Each row of numbers stands for one thing and depends on some of the facts below. Use the named rows to name the rest.

Some rows with their names:
U: [  9   3   7  10  23 -15]
AN: [  6 -13   4   2   4  -4]
H: [ 16   8  -4   1   7 -13]
AO: [ 16   8  -1   5  20 -14]
AP: [23 -7 -7 -7 25 -1]
O: [ 10  20   6  -8   9 -12]
K: [  2   9  21   0  19 -10]
I: [ 12   2  14  10  22 -10]
J: [  9  34   8  -3   1 -19]
Z: [  9  32   9  -4   3 -17]
T: [ 11  10   4 -16  22  -5]
AL: [ -6   8  22  -2  17 -11]
A: [ 10  17   7  -9  12 -10]
AI: [17  2 19  2  8 -2]
AM: [22 12 19  3 17 -7]
X: [11  2 13  1  9 -6]

Facts:
AA ξ: X, AQ
AB ξ: AC
AC ξ: AN, AI
AD ξ: AQ, AE, R
AF ξ: AN, S
AI ξ: Q
AJ ξ: AA, AS
AM ξ: AJ, AI
AO ξ: AS, B, H
AP ξ: AN, AS
AQ ξ: AN, H
AS ξ: S
B ξ: AN
F ξ: B
H ξ: AN, P
I ξ: S, Q
M ξ: AN
P ξ: S
Q ξ: AN, S
R ξ: AN
S ξ: AN
T ξ: AL
U ξ: AN, B
V ξ: AJ, AI
Y ξ: AI
A Θ: C
AA Θ: M
AC Θ: U
AD Θ: AS
AF Θ: B
AG Θ: L
AJ Θ: Z
AK Θ: Y
AL Θ: G
AP Θ: AQ
AQ Θ: T
B Θ: AK
C Θ: O
D Θ: V
E Θ: A
G Θ: AC
H Θ: Q
I Θ: AR
K Θ: AD
L Θ: E
M Θ: AJ
O Θ: H
Q Θ: AA
T Θ: D
U Θ: N
V Θ: AG
W Θ: AB
Y Θ: F
Z Θ: J

Which thing is each row?
A row may be one of the things named above.
[  8   7   4   7  19 -16]  F
[ 12   7   5 -13  19  -4]  D
[11  2 13  1  9 -5]  X
[ 22  20  11   3   2 -11]  AJ
[13  2 19 10 17 -7]  AC
[10 -6  7  2  9 -7]  S
[ 18 -11  -3  -7  19   0]  AQ
[ 6  2  3  1 11 -8]  AE
[ 8 -2 15 10 12 -9]  AS
[  5  -1   5   7  14 -11]  B
[11 -5  5  3  8 -5]  S
[ -5   7  21  -3  16 -11]  AL
[18  2 19  2  9 -1]  AI
[ 20  19   5   2   4 -12]  AA
[ 11   7  23  11  18 -11]  AB
[ 20  12   2   2   5 -10]  Q
[29  4  8 -5 20 -1]  V
[17  9 23  6 17 -8]  Y
[ 12   8  23  10  19 -11]  AB
[ 12   2   6   7  21 -11]  AF
[ 17  19  -3   2   6 -17]  M
[ 18  20  -5   4   6 -17]  M
[  6  -4   7   7  15 -11]  B

